Below is a small trained network, with its code and all its weights. Each question gives an input and a class and asks what happens when units are switched off, that is, made to give their printed mean instead of their output.

import numpy as np


def w(rows, s, z=0):
    codes = np.array(rows[::2]) - 128.0
    scale = np.full(codes.shape[1], s)
    scale[-1] = z or s
    return codes * scale


def norm(h):
    return h / np.sqrt((h * h).mean(-1, keepdims=True) + 1e-5)


def f(y):
    return y / 2 * (1 + np.tanh(0.7978845608 * (y + 0.044715 * y**3)))


def log_softmax(a):
    a = a - a.max(-1, keepdims=True)
    return a - np.log(np.exp(a).sum(-1, keepdims=True))


def net(x, mask):
    res = np.array(x, float).reshape(1, 4) / 4 @ E
    u = 0
    for l in range(2):
        y = f(norm(res) @ A[l][:, :-1].T + A[l][:, -1])
        res = res + np.where(mask[u : u + 15], y, B[l][:, -1]) @ B[l][:, :-1]
        u += 15
    return log_softmax(norm(res)[-1] @ U[:, :-1].T + U[:, -1])


A, B = {}, {}
E = w([
[197,97,52,171,8,110,185,91,66,110,112],'x0',
[31,26,128,122,162,160,128,112,193,79,70],'x1',
[78,75,198,253,151,195,50,197,89,38,33],'x2',
[123,51,153,82,187,223,164,216,121,97,120],'x3',
],0.004)
A[0] = w([
[106,179,108,87,122,42,104,42,160,255,192,134],'L0N0',
[147,120,203,188,181,208,90,227,87,65,87,88],'L0N1',
[94,197,150,193,148,71,88,77,172,122,124,2],'L0N2',
[187,108,110,154,68,117,157,116,86,125,137,18],'L0N3',
[21,171,245,169,222,121,9,126,162,108,85,153],'L0N4',
[123,235,155,119,167,49,98,99,140,224,169,100],'L0N5',
[180,118,107,60,127,157,186,161,129,207,208,72],'L0N6',
[125,216,179,105,188,129,89,133,154,231,208,110],'L0N7',
[199,124,72,81,69,104,186,72,112,154,166,27],'L0N8',
[136,178,158,193,119,78,89,129,107,127,111,80],'L0N9',
[190,179,157,148,129,163,128,188,66,146,124,87],'L0N10',
[97,66,82,107,110,142,168,114,185,71,114,136],'L0N11',
[126,194,121,133,105,37,91,57,161,214,155,92],'L0N12',
[157,124,184,139,154,187,82,213,78,90,95,27],'L0N13',
[51,69,134,168,159,122,79,118,146,67,71,222],'L0N14',
],0.0064,0.0056)
B[0] = w([
[191,104,227,107,158,110,134,116,214,205,141,245],'L0N0',
[164,132,193,78,57,83,174,156,190,110,178,226],'L0N1',
[179,144,70,146,2,107,159,166,45,147,27,139],'L0N2',
[101,120,78,199,163,144,144,127,41,174,114,146],'L0N3',
[38,141,83,111,109,224,91,242,79,43,63,254],'L0N4',
[193,247,83,207,127,97,53,146,92,163,162,215],'L0N5',
[88,102,87,87,144,88,141,216,153,42,135,180],'L0N6',
[221,216,134,206,140,139,19,192,91,186,207,210],'L0N7',
[132,187,111,110,55,162,53,223,99,132,137,187],'L0N8',
[122,69,84,88,83,105,192,112,83,139,110,149],'L0N9',
[141,160,86,176,119,67,224,122,86,102,163,155],'L0N10',
[130,95,101,168,150,118,177,116,83,162,57,157],'L0N11',
[208,185,96,151,22,73,57,65,143,202,84,207],'L0N12',
[189,150,212,101,40,81,158,169,168,137,155,170],'L0N13',
[40,78,151,99,125,204,138,157,177,93,33,229],'L0N14',
],0.007,0.0089)
A[1] = w([
[194,168,120,90,107,89,89,4,169,210,138,2],'L1N0',
[167,165,103,90,113,120,20,86,144,229,99,142],'L1N1',
[211,172,184,109,108,79,130,130,131,116,240,112],'L1N2',
[156,241,141,141,93,152,84,177,68,104,150,128],'L1N3',
[131,228,183,175,163,200,46,140,105,118,208,42],'L1N4',
[104,138,142,113,166,175,58,106,139,78,162,10],'L1N5',
[140,120,104,181,126,88,152,2,74,179,179,13],'L1N6',
[93,79,147,220,132,187,135,33,113,176,42,33],'L1N7',
[177,166,129,148,216,62,92,121,157,177,212,175],'L1N8',
[47,184,167,142,150,101,31,122,189,64,145,169],'L1N9',
[83,52,124,120,217,132,153,73,193,98,124,153],'L1N10',
[159,135,157,178,181,174,78,83,101,126,181,25],'L1N11',
[67,49,114,72,128,127,170,160,177,108,104,214],'L1N12',
[186,117,159,133,69,98,183,80,140,153,120,25],'L1N13',
[95,214,138,95,210,169,63,175,179,85,223,90],'L1N14',
],0.008,0.0042)
B[1] = w([
[183,118,209,119,105,36,215,97,176,127,213,204],'L1N0',
[183,157,192,156,76,107,119,107,206,142,162,245],'L1N1',
[189,220,152,196,47,92,112,204,158,102,165,227],'L1N2',
[135,151,94,176,184,93,141,26,98,148,112,255],'L1N3',
[171,50,207,86,154,153,157,45,233,165,143,190],'L1N4',
[167,144,139,121,56,169,196,237,156,41,115,122],'L1N5',
[200,149,117,162,122,226,78,143,203,224,82,142],'L1N6',
[170,103,189,52,221,92,136,44,180,192,146,145],'L1N7',
[175,105,146,131,103,39,252,119,111,86,189,230],'L1N8',
[165,74,74,92,87,205,172,173,180,144,39,172],'L1N9',
[217,181,118,110,197,72,154,58,90,174,151,147],'L1N10',
[159,105,41,139,57,128,166,205,107,102,162,130],'L1N11',
[112,62,168,65,183,117,155,86,172,132,158,232],'L1N12',
[179,104,187,106,70,143,155,174,203,153,147,143],'L1N13',
[159,103,255,101,26,133,168,195,248,120,127,183],'L1N14',
],0.0084,0.0092)
U = w([
[156,187,97,207,116,197,38,124,109,216,76,102],'0',
[91,186,46,182,98,107,128,163,28,93,87,105],'1',
[2,184,179,215,229,147,9,67,155,62,215,3],'2',
[34,94,71,104,158,152,104,162,89,119,188,47],'3',
[210,177,186,167,50,59,146,154,187,161,197,171],'4',
[60,69,174,58,112,191,157,183,202,80,68,158],'5',
[111,78,172,73,237,92,174,33,161,156,155,129],'6',
],0.013)

Each question gives the input, the list of numbers given to net, and the class t.
The units are the neurons (one row each of A and B). Each row of codes is followed by its name. A weight is (code - 128) times the scale printed after its matrix; where a second scale follows, it is the last column's (A, B and U).
mask holds one flag per neuron, layer by layer. A switched-off neuron (its flag False) gives its mean, the last column of its row in B, instead of its output. The means were averaged over made-up inputs and are rounded, as every weight is.
A unit's drop is (log p(t) with every unit on - log p(t) with that unit switched off) / (log p(t) with every unit on - log p(t) with every unit switched off).
k most important neurons: the k neurons with the biggest drops, biggest first
top k neurons in layer l: the k neurons of layer l with the biggest drops, biggest first
drop of u: that unit's drop, to one decimal
input [4,4,-5,3], class 5: 3 most important neurons => [L0N8; L0N5; L0N7]
input [8,6,-7,4], class 5: 4 most important neurons => [L0N5; L0N7; L0N8; L1N3]
input [-4,8,-5,5], class 6: most important neuron => [L1N10]
input [5,8,4,2], class 5: 2 most important neurons => [L0N14; L1N3]
input [3,2,2,1], class 6: 2 most important neurons => [L0N4; L0N8]
input [7,1,-1,5], class 1: 4 most important neurons => [L0N14; L0N0; L0N8; L1N4]
input [8,1,8,-8], class 6: 2 most important neurons => [L1N7; L0N4]
input [5,3,6,-4], class 5: 2 most important neurons => [L1N3; L0N0]
input [8,-1,0,8], class 1: top 4 neurons in layer 0 => [L0N14; L0N0; L0N3; L0N1]
input [-2,0,-2,7], class 5: top 2 neurons in layer 0 => [L0N5; L0N0]
input [6,4,4,2], class 6: top 2 neurons in layer 0 => [L0N4; L0N8]
input [3,2,-5,7], class 6: 2 most important neurons => [L0N4; L0N7]
input [-2,3,-8,7], class 6: top 2 neurons in layer 1 => [L1N12; L1N1]
input [-4,-6,7,-1], class 5: most important neuron => [L0N4]
input [8,4,-3,-1], class 0: top 2 neurons in layer 1 => [L1N8; L1N0]
input [6,3,3,1], class 6: drop of L0N4 => 0.1
input [6,2,-4,6], class 3: drop of L0N14 => 0.2
input [8,-7,7,-6], class 0: drop of L0N0 => 0.3
